How the objects are linked:
j496: σ>j167, δ>j983, ε>j898, ω>j297, η>j845
j511: σ>j784, δ>j755, ε>j798, ω>j52, η>j782
j801: σ>j941, δ>j154, ε>j254, ω>j460, η>j612
j975: σ>j845, δ>j507, ε>j557, ω>j552, η>j646
j258: σ>j473, δ>j147, ε>j941, ω>j81, η>j166
j845: σ>j504, δ>j342, ε>j975, ω>j986, η>j997
j9: σ>j821, δ>j233, ε>j85, ω>j514, η>j753
j668: σ>j97, δ>j447, ε>j755, ω>j158, η>j52
j447: σ>j484, δ>j986, ε>j997, ω>j798, η>j717
j473: σ>j376, δ>j254, ε>j258, ω>j612, η>j860
j860: σ>j898, δ>j81, ε>j166, ω>j507, η>j557
j173: σ>j52, δ>j784, ε>j783, ω>j163, η>j67
j997: σ>j447, δ>j552, ε>j646, ω>j97, η>j784
j983: σ>j166, δ>j460, ε>j612, ω>j293, η>j342
j948: σ>j163, δ>j52, ε>j782, ω>j320, η>j584
j783: σ>j173, δ>j511, ε>j158, ω>j948, η>j69
j557: σ>j975, δ>j105, ε>j297, ω>j827, η>j611
j167: σ>j293, δ>j166, ε>j496, ω>j557, η>j504
j755: σ>j668, δ>j997, ε>j405, ω>j717, η>j173
j552: σ>j986, δ>j504, ε>j827, ω>j484, η>j668
j183: σ>j320, δ>j163, ε>j67, ω>j806, η>j262
j653: σ>j827, δ>j975, ε>j243, ω>j997, η>j405
j821: σ>j588, δ>j881, ε>j9, ω>j692, η>j691
j69: σ>j67, δ>j782, ε>j101, ω>j584, η>j231
j101: σ>j69, δ>j820, ε>j163, ω>j533, η>j806
j67: σ>j183, δ>j948, ε>j69, ω>j225, η>j621
j52: σ>j992, δ>j717, ε>j173, ω>j101, η>j183
j85: σ>j9, δ>j747, ε>j313, ω>j211, η>j921
j881: σ>j313, δ>j262, ε>j233, ω>j830, η>j514
j747: σ>j233, δ>j231, ε>j720, ω>j821, η>j139
j441: σ>j154, δ>j692, ε>j691, ω>j941, η>j376
j584: σ>j225, δ>j183, ε>j533, ω>j720, η>j881
j158: σ>j783, δ>j798, ε>j717, ω>j782, η>j101
j992: σ>j820, δ>j158, ε>j52, ω>j69, η>j320
j916: σ>j147, δ>j753, ε>j154, ω>j473, η>j460
j166: σ>j860, δ>j260, ε>j983, ω>j105, η>j297
j692: σ>j921, δ>j830, ε>j514, ω>j916, η>j801
j533: σ>j584, δ>j67, ε>j939, ω>j262, η>j233
j646: σ>j997, δ>j827, ε>j611, ω>j668, η>j511
j898: σ>j496, δ>j612, ε>j860, ω>j342, η>j975
j830: σ>j139, δ>j85, ε>j588, ω>j753, η>j154
j313: σ>j85, δ>j720, ε>j881, ω>j139, η>j692
j342: σ>j297, δ>j167, ε>j507, ω>j243, η>j552
j254: σ>j801, δ>j441, ε>j147, ω>j757, η>j81
j211: σ>j514, δ>j821, ε>j139, ω>j441, η>j147
j297: σ>j557, δ>j293, ε>j342, ω>j653, η>j986
j139: σ>j211, δ>j9, ε>j830, ω>j691, η>j916
j376: σ>j757, δ>j801, ε>j473, ω>j983, η>j898
j691: σ>j441, δ>j514, ε>j753, ω>j801, η>j473
j806: σ>j231, δ>j939, ε>j225, ω>j233, η>j85
j820: σ>j782, δ>j783, ε>j992, ω>j67, η>j939
j233: σ>j881, δ>j621, ε>j747, ω>j588, η>j211
j827: σ>j552, δ>j845, ε>j653, ω>j447, η>j755
j81: σ>j612, δ>j376, ε>j260, ω>j496, η>j105
j753: σ>j691, δ>j211, ε>j921, ω>j254, η>j258
j154: σ>j916, δ>j921, ε>j441, ω>j258, η>j757
j621: σ>j262, δ>j584, ε>j231, ω>j313, η>j821
j405: σ>j755, δ>j646, ε>j484, ω>j784, η>j783
j97: σ>j798, δ>j484, ε>j668, ω>j783, η>j992
j105: σ>j507, δ>j898, ε>j293, ω>j845, η>j653
j225: σ>j806, δ>j320, ε>j584, ω>j747, η>j313
j612: σ>j983, δ>j757, ε>j81, ω>j167, η>j507
j782: σ>j948, δ>j173, ε>j820, ω>j183, η>j533
j231: σ>j621, δ>j533, ε>j806, ω>j881, η>j9
j163: σ>j101, δ>j992, ε>j948, ω>j939, η>j225
j260: σ>j81, δ>j473, ε>j460, ω>j898, η>j293
j986: σ>j611, δ>j243, ε>j552, ω>j405, η>j97
j588: σ>j830, δ>j313, ε>j821, ω>j921, η>j441
j320: σ>j939, δ>j101, ε>j183, ω>j231, η>j720
j514: σ>j692, δ>j588, ε>j211, ω>j154, η>j254
j147: σ>j254, δ>j691, ε>j916, ω>j376, η>j260
j484: σ>j405, δ>j611, ε>j447, ω>j511, η>j158
j757: σ>j460, δ>j941, ε>j376, ω>j166, η>j496
j504: σ>j243, δ>j297, ε>j845, ω>j611, η>j447
j611: σ>j646, δ>j653, ε>j986, ω>j755, η>j798
j460: σ>j260, δ>j258, ε>j757, ω>j860, η>j167
j784: σ>j717, δ>j668, ε>j511, ω>j992, η>j948
j941: σ>j258, δ>j916, ε>j801, ω>j260, η>j983
j262: σ>j720, δ>j225, ε>j621, ω>j85, η>j588
j921: σ>j753, δ>j139, ε>j692, ω>j147, η>j941
j243: σ>j653, δ>j557, ε>j504, ω>j646, η>j484
j507: σ>j342, δ>j496, ε>j105, ω>j504, η>j827
j717: σ>j158, δ>j97, ε>j784, ω>j820, η>j163
j939: σ>j533, δ>j69, ε>j320, ω>j621, η>j747
j720: σ>j747, δ>j806, ε>j262, ω>j9, η>j830
j798: σ>j511, δ>j405, ε>j97, ω>j173, η>j820
j293: σ>j105, δ>j860, ε>j167, ω>j975, η>j243

The rows follow the links: the fewer symbols apart two objects are, the more alike their rows tend to be.

Each row is also shifted at random along 9 hidden directions that mean nothing.

Name the object of each row.
[-41, 170, 120, 387, -89, -113, -620, 93, -287, 78, -592, 191, 82, -91, 299, -8, 93, 241, -291, -425, -292, 262, -185, -39, -58, -195, 190, 179, -110, 7, -106, -542, -212, 408, -377, -52, -349, -117, -189, -497, -44, -13, 243, -507, -136, 131, -152, -215, 147, -7, 189, -73, -313, -291, 275, -129, 120, 317, -113, -332, 253]: j830
[127, -60, 172, 391, 96, -47, -159, 78, -50, -234, 162, -53, -120, 236, 96, 73, -204, -411, 230, -90, 137, 34, 213, 313, 229, 57, -147, 216, -69, 181, -206, -41, 76, -106, -115, -243, -56, 86, 145, -198, 147, 234, 59, -177, 60, -155, -23, 19, -195, -41, 315, 2, -257, -135, 1, 27, -222, 106, -7, -286, -66]: j183
[-58, 224, -91, 463, 192, -39, -176, 111, -360, -381, 76, 209, -337, 305, 329, -434, 145, -78, -424, -427, 257, 6, -55, 386, 137, 248, 108, 294, -198, 289, 19, -494, -123, -74, -237, -338, -330, 109, -277, -157, 166, 152, 192, -337, 145, -374, -445, -6, -73, 141, 246, -98, -676, -308, 302, -193, -23, 45, -46, -194, 92]: j254
[710, -347, 59, -117, 96, -131, 145, -135, 242, 82, 112, -428, 216, -32, -131, 211, -90, -365, 670, -45, 249, -70, 327, 198, 135, 47, -410, 75, -2, -34, -383, 476, 220, -248, 478, -109, 16, -75, 438, 160, 82, 505, -30, 159, 414, 459, 142, 122, -27, -73, -176, -53, 325, 23, -210, 308, -64, -54, 202, -101, -65]: j921
[249, 136, 7, -238, 19, -599, 205, -217, 226, 519, 170, 100, -323, -22, -189, 166, -101, 189, -162, 63, 19, 13, -50, -261, -612, 565, 58, 28, -398, -316, 315, 226, -229, 195, 190, -138, 415, 93, -278, 1054, 60, -451, -313, -89, -347, -368, -395, -11, 293, 113, -542, 377, 182, 307, 55, 7, -79, -202, -28, 365, -347]: j720
[-935, 92, -115, -169, 402, 153, -551, 427, -59, -111, -272, -312, -288, -6, 55, -336, 273, -33, 51, -249, 597, 137, -59, 232, -305, -102, -176, -112, 758, -163, 116, -230, 18, 410, 116, 543, -186, -336, -7, -151, -174, 713, 3, 457, 473, 124, 425, -266, -321, -42, 168, -625, -102, -108, -270, -97, 187, 198, 186, -278, 727]: j881
[400, -13, -233, -230, 58, -195, 320, -36, 37, 377, -78, 117, -17, -37, -148, -138, -223, 144, 272, -11, 241, 139, -108, -138, -139, 103, -78, -28, -103, -104, 94, 208, 82, -368, 625, -146, 105, -107, 3, 456, -65, 246, -23, 65, 595, 471, -98, 315, 132, -137, -222, -350, 395, 202, -58, 155, 144, 111, 296, 244, 191]: j258
[-1101, -190, -170, -132, 195, 255, 286, 220, -123, -143, 179, -273, 373, -16, 119, -182, 449, -46, 27, -48, 153, -134, -62, 54, 500, 161, -80, -181, 261, 63, -151, 65, -80, -68, -48, 246, -350, -169, -44, -338, -95, 481, 3, 131, 160, -191, 177, -213, -123, 266, -80, -123, -158, 37, -133, 47, 232, 120, 523, -49, 259]: j511
[894, 31, 341, 618, -203, 314, -117, 263, -229, -162, -35, 299, 483, 130, 176, 396, -198, -184, 139, 93, -553, 28, -36, -51, 815, -352, 208, 120, -75, 358, -322, -260, 32, -119, -595, -131, -215, 176, 72, -1204, -62, -157, 160, -618, -374, -57, 262, -139, -238, 26, 653, 145, -379, -105, 182, -96, 6, 448, 91, -281, -223]: j845
[260, 13, -106, -26, -74, -51, 90, -274, -239, -189, 118, 214, -347, -18, 147, -487, -125, 68, -491, 144, -108, 137, 1, 85, 6, 114, 91, -90, -438, 57, 368, -60, -226, -96, -458, -236, 8, -71, -424, 587, 169, -275, 84, 4, -31, -890, -421, 273, 332, -171, 203, 90, -16, -114, 90, 28, -157, -90, -73, 110, 354]: j484
[-273, -48, -96, -2, 267, 106, -149, 113, -105, -215, 283, -158, -43, 61, -36, -207, 377, -51, -138, -196, 218, -383, -143, 127, 51, 27, 129, -42, 85, 28, -7, -268, -37, 90, 170, 258, -120, 202, -106, -161, 139, 109, -138, 220, 229, -146, -34, -236, -171, 193, -35, -225, -220, 64, -259, 88, 167, -211, 248, -71, -133]: j262
[233, 99, -59, -31, -247, -58, 288, -86, 132, 253, -225, 205, -279, -123, -69, -4, -429, 121, -22, 222, -96, 122, -20, -306, -384, 17, 45, -74, -215, -82, 350, 136, -117, -16, 44, -55, 311, -158, -56, 358, 46, -123, -117, 68, -64, 207, -152, 213, 152, -223, -194, -62, 396, 236, -66, -48, -189, -101, -138, 214, 133]: j514
[607, -59, -62, -116, -115, 95, 52, 174, -152, 316, -507, 90, 275, -248, 169, -123, -232, 168, 162, 160, -166, 466, -87, -212, 268, -182, -124, -229, 97, -65, 93, 119, -134, -24, -248, 67, -168, -493, -117, -109, -220, 330, 167, -74, 225, 28, 216, 123, 198, -278, 261, -294, 295, -14, 6, 46, 148, 593, 344, -39, 834]: j611
[89, -222, 145, -523, 292, -340, -561, -79, 106, 335, 417, -390, 403, -194, -212, 285, 524, 98, 57, 20, -69, -66, -71, 8, 137, 69, -45, -276, 157, -384, -131, 242, -8, 411, -44, 370, 63, 206, -205, 493, -77, -402, -204, 166, -160, -776, 251, -395, 217, 139, 85, 348, 38, 75, -191, 277, 341, 83, 321, 53, -177]: j320
[-866, 294, -143, 114, 118, 160, 339, 501, 6, 60, -99, 138, -193, 157, 92, -117, 187, 70, -340, -10, 130, -28, -235, -157, -5, 393, 147, -61, 164, 114, 262, -121, -204, 220, -255, 300, -51, -73, -268, -327, -102, 259, -197, -93, -179, -105, -24, -368, -327, 185, -113, -154, -365, 209, 13, -426, 131, 143, 294, 91, 198]: j557
[324, 75, 10, -20, 92, -132, 280, 361, -73, 430, 20, 248, 91, 62, 5, 180, -263, 83, 246, 229, 65, 317, -134, -345, -60, 308, 29, -191, 294, -193, 225, 73, -199, -6, 38, 56, 103, -231, -166, 125, -366, 161, -132, -175, -197, -234, 316, -21, -93, 204, -87, -77, 104, 335, 0, -23, 82, 544, 452, 159, 249]: j313
[149, 177, 53, 294, 140, 28, -292, 414, -45, -46, -393, -31, -166, 162, 352, -196, -82, -232, -22, -116, 188, 472, 119, 368, 314, 145, -312, 131, 139, 213, -49, -13, -39, 210, -638, -16, -230, -329, -86, -361, -34, 639, 188, -275, 123, -285, 22, -170, -188, -277, 620, -182, -434, -290, 171, -328, -65, 553, 103, -401, 774]: j342
[193, -67, -227, -136, 21, -97, 576, -163, -286, 64, 472, 360, 236, 121, -125, -104, -112, 238, 157, 59, 120, -88, -189, -186, 66, 191, 218, -20, -17, -57, 57, -9, 21, -672, 663, -353, -20, 170, -44, 332, -180, -178, 14, -87, 235, 67, -43, 417, 128, 332, -347, -12, 141, 197, 102, 280, 172, 21, 230, 391, -376]: j983
[-36, -154, 100, -205, 237, -465, 91, -68, 188, 299, 463, -279, 310, 98, -17, 242, 201, -260, 206, 12, 61, 110, 200, 241, 503, 573, -390, 79, -277, 17, -310, 648, 58, -99, -103, -252, 35, 180, -33, 542, 98, 25, -69, -293, -5, -690, -169, -126, 140, 55, 127, 511, -157, -11, 98, 122, 52, 217, 350, 11, -172]: j621
[-85, -290, -53, 174, 40, 306, 467, 66, -178, -395, 105, -296, 1, -48, 186, -130, 137, -249, 63, 77, 161, -182, 191, -73, -32, 213, -65, -160, 273, -37, -14, -20, -286, 20, -121, 212, -232, -399, 91, -251, 3, 514, -18, 281, -275, -178, 156, -42, -126, 401, -523, -2, -10, 66, -223, 88, -182, -186, 206, -157, 196]: j997
[551, -378, 62, 165, 202, 197, 134, 141, -158, -348, 483, -286, 57, 61, 94, -163, -17, -510, 298, 155, 209, -151, 218, 211, 553, 45, -147, -180, 35, 135, -131, 109, -88, -198, -206, 99, -156, -55, 36, -145, 130, 445, -70, 253, 224, -679, 164, -16, -166, 68, 286, -170, -35, 65, -379, 287, -130, 54, 489, -231, 276]: j297
[354, 202, 142, 2, 132, -373, -428, 154, 250, 459, 62, 157, -370, 24, -219, 85, -190, -33, -122, 26, -27, 44, -172, -31, -66, 51, 103, -13, -507, -5, 256, 74, -50, 301, -146, 76, 408, 360, -358, 406, 249, -385, -329, -96, 173, -408, -282, -224, 14, -399, 526, -142, 24, 278, -211, -30, 69, 80, 198, 75, -29]: j782
[281, -324, -54, -113, 181, -31, 54, 88, 87, 107, -6, -462, 220, -145, -18, -58, 309, -188, 306, -226, 193, -244, 30, 37, 184, 65, -183, -75, -80, -68, -263, 181, -65, 59, 289, 224, -207, -94, 105, -73, 199, 544, -116, 254, 440, 255, 4, -206, 10, 50, -261, -278, 166, 105, -371, 279, 158, -92, 500, -176, 161]: j755
[1, 56, -278, -221, 83, -75, 151, -325, -308, -285, 384, 172, -103, 112, 60, -442, 146, 251, -331, -26, 236, 43, -28, 195, -116, 200, 73, 18, 44, -44, 157, -94, 7, -371, 198, -343, -139, 29, -151, 663, -106, -238, 207, 51, 118, -460, -244, 401, 259, 204, -175, 184, -125, -202, 317, 85, 12, -127, -215, 236, -29]: j948
[-380, 189, 180, 337, -125, 182, -488, 251, -233, -153, -548, 171, 132, 52, 259, 262, -132, 101, 71, -99, -146, 426, 30, 9, -118, -302, 21, 160, 630, -5, -157, -429, 51, 271, -326, -6, -256, -308, 168, -775, -419, 149, 361, -356, -434, 356, 457, -104, -163, 105, 226, 77, -300, -361, 361, -278, -62, 469, -439, -343, 199]: j167
[188, 224, -139, 400, 181, 97, 406, 534, -94, -5, 39, 300, -589, 273, 129, -399, -352, -237, -72, 71, 381, 55, -109, 21, 38, 373, 56, -18, -119, 251, 426, -117, -275, -117, -160, 40, 93, -106, -295, -66, 103, 530, -197, -27, 286, -283, -180, -16, -375, -83, 220, -547, -227, 327, -175, -251, -113, 206, 463, 13, 494]: j939
[-49, -232, -208, -382, 31, 432, 431, -284, 23, -538, 732, -182, 39, 42, -173, -279, 266, -118, -94, 354, 123, -435, 104, 173, 272, -111, 16, -238, 158, 100, 46, 195, 232, -430, 124, 121, 46, 227, 167, 164, 53, -241, -57, 616, 85, -378, 112, 222, -93, 69, -52, 122, 120, 43, -222, 148, -42, -554, -85, 263, -331]: j101
[-226, 87, -231, -32, -321, 96, 219, -346, -81, -1, -539, 141, 116, -213, 82, -198, 134, 381, -331, -242, -234, -56, -165, -141, -182, -176, 133, 167, -342, 74, -87, -159, 30, -128, 239, -242, -222, -90, 81, -129, 97, -68, 242, -161, 146, 860, -394, 211, 326, -49, -439, -18, 103, -223, 309, -103, 81, -262, -352, 109, -56]: j533
[469, 144, -34, 43, -102, 35, 37, -61, 75, -176, -247, -26, -301, 57, 238, -209, -15, -70, -348, 58, -2, 274, 215, 269, -68, 190, -219, 124, -75, 127, 100, 117, -37, 140, -553, -141, -25, -231, -56, 169, 67, 113, 178, -116, -261, -347, -243, 37, 90, -149, 99, 240, -237, -314, 269, -317, -276, 16, -362, -88, 365]: j260
[-829, -197, 206, 94, 56, -7, -605, -74, 94, -158, -186, -332, -250, -99, 54, -86, -105, -340, 143, -71, 47, 52, 238, 320, 13, -323, -236, 15, -132, 49, -126, 21, 61, 244, -255, 102, 11, -81, 102, 6, 274, 202, 27, 245, 293, -173, -15, -26, 48, -420, 461, -205, 142, -228, -286, 154, -194, -16, -77, -373, 398]: j81

From each start, follow one symbol. Which object do you reach?
Answer with the object's name.
---
[138, 15, -12, 26, -546, 239, 596, -245, -25, 45, -376, 335, 54, -207, -99, 237, -509, 300, 67, 345, -421, 36, -15, -613, -523, -291, 236, -102, 50, -151, 252, -78, -106, -158, 190, -104, 251, -270, 206, -106, -243, -333, 38, 51, -542, 775, 170, 405, 151, 61, -634, 138, 585, 211, 96, -23, -226, -231, -453, 304, -221]
δ
j691
---
[-50, 256, -3, 131, 226, 3, -367, 357, 102, 52, 64, 136, -495, 157, -124, -172, -127, -87, -86, -75, 279, -64, -198, 106, -130, -81, 99, -2, 39, 101, 268, -225, 71, 138, 48, 237, 206, 252, -164, -63, 115, 41, -225, 135, 395, -20, 8, -183, -329, -263, 504, -469, -154, 144, -229, -167, 56, 27, 117, -23, 124]
ε
j552
---
[-801, 121, -15, -316, -154, -121, -379, -101, -161, 264, -566, 114, 362, -268, 148, 50, 169, 516, -221, -37, -322, 493, -130, -188, -145, -184, 2, -81, 301, -262, -14, -79, -32, 302, -243, 0, -216, -334, -125, 66, -422, -203, 342, -263, -288, 21, 180, 7, 380, -13, -31, 218, 58, -311, 411, -96, 224, 433, -248, 1, 393]
δ
j948
---
[73, 68, -67, 0, -172, 6, 128, -158, 85, 96, 11, 307, -320, -3, -151, -212, -425, 39, -71, 200, -80, -6, -100, -79, -44, -207, 104, -55, -491, 156, 284, 62, 83, -299, 76, -207, 310, 169, -131, 344, 229, -307, -65, 101, 376, 64, -277, 327, 108, -463, 276, -235, 326, 174, -127, 56, -73, -157, -48, 212, 49]
δ
j514
---
[333, -40, 78, -309, -181, 6, -332, -73, -106, 298, -461, 105, 397, -303, 30, 103, -161, 350, 148, 193, -306, 539, -70, -251, 48, -424, -56, -222, 289, -238, 29, 45, 63, 103, -192, 62, -83, -377, -19, 18, -397, -123, 249, -56, -35, 15, 401, 151, 304, -219, 267, -11, 381, -146, 158, 87, 156, 533, -42, 19, 548]
η
j992
---
[-164, -11, 188, 266, 60, 98, -344, 181, -14, -127, 15, 5, 155, 178, 35, 195, -225, -293, 444, -24, 46, 141, 145, 299, 419, -282, -148, 154, 220, 186, -306, -10, 313, -211, 9, -163, -114, 127, 311, -551, -39, 244, 166, -178, 274, 226, 295, 49, -248, -162, 597, -140, -149, -189, 33, 30, -44, 336, -12, -293, -12]
ω
j939
---
[1027, -112, 132, -243, -453, -102, 266, -241, 136, 553, -305, 182, 452, -374, -166, 498, -351, 312, 257, 411, -643, 225, -57, -610, -67, -262, 76, -243, -201, -262, 71, 325, -86, 5, -31, -3, 273, -182, 24, 170, -202, -484, -30, -123, -404, 306, 223, 175, 416, -147, -252, 283, 687, 261, 0, 177, 64, 150, 13, 290, -58]
δ
j258
---
[215, 37, -154, -156, 204, -265, -385, -187, -261, -86, -62, 47, -338, 10, 87, -412, -11, 176, -121, -241, 368, 320, 25, 232, -498, 28, -94, 23, 242, -232, 168, -207, -23, 4, 227, -167, -103, -217, -134, 710, -125, 92, 194, 150, 326, -226, -113, 298, 237, -36, -14, -158, 43, -276, 159, 135, -12, 67, -228, -48, 428]
η
j183
---
[-152, 204, -216, 285, -163, 283, 285, -60, -190, -452, -121, 208, -261, 150, 331, -606, 90, -24, -639, -106, -57, -25, -46, 286, 338, 74, 84, 177, -492, 474, 101, -188, -41, -226, -463, -291, -267, 33, -189, -238, 312, 62, 235, -186, 159, -207, -605, 164, 48, -200, 279, -70, -436, -283, 288, -333, -108, -158, -191, -27, 245]
ω
j916
---
[1101, -2, -105, 144, -189, 128, 289, -211, -224, -280, -55, 139, -69, -4, 189, -221, -25, 103, -271, 6, -96, 25, 31, -8, -86, 25, 94, 42, -128, 92, 76, -183, -120, -151, -164, -206, -144, -145, -62, 9, 0, -73, 176, -67, -225, -93, -223, 242, 164, 124, -214, 154, -68, -171, 212, -70, -164, -162, -240, 43, 46]
η
j139
---
[-880, -273, 9, -395, -366, 348, 219, -222, 289, -20, -425, -435, 373, -424, -29, 180, 132, 52, 80, 290, -360, -12, 200, -192, 64, -316, -244, -224, 99, -81, -133, 431, 101, 192, -231, 302, 15, -372, 318, -181, -15, 114, 86, 358, -230, 418, 246, -2, 172, -207, -291, 161, 479, -65, -137, 12, -88, -185, -193, 3, 243]
η
j668
---
[976, 53, 262, 217, -152, 71, -469, 4, -98, -74, -188, 120, 218, 26, 72, 308, -159, -38, 103, 56, -355, 202, 56, 63, 227, -410, 48, 86, 92, 92, -208, -161, 164, 100, -358, -98, -47, 86, 126, -505, -98, -267, 202, -308, -279, 12, 249, -47, -38, -120, 497, 219, -132, -248, 202, -53, -36, 266, -270, -206, -82]
ω
j105
---
[1196, 99, 93, 20, -15, -219, 78, 88, 277, 379, -3, 107, -372, -8, -197, 100, -367, -90, 75, 159, 29, -2, -19, -172, -313, 152, 9, -67, -315, -69, 306, 168, -97, 150, 52, 66, 423, 90, -143, 400, 155, -102, -324, 64, 15, -41, -113, -36, -28, -228, 15, -122, 247, 353, -241, -55, -111, -55, 118, 150, 8]
ω
j584
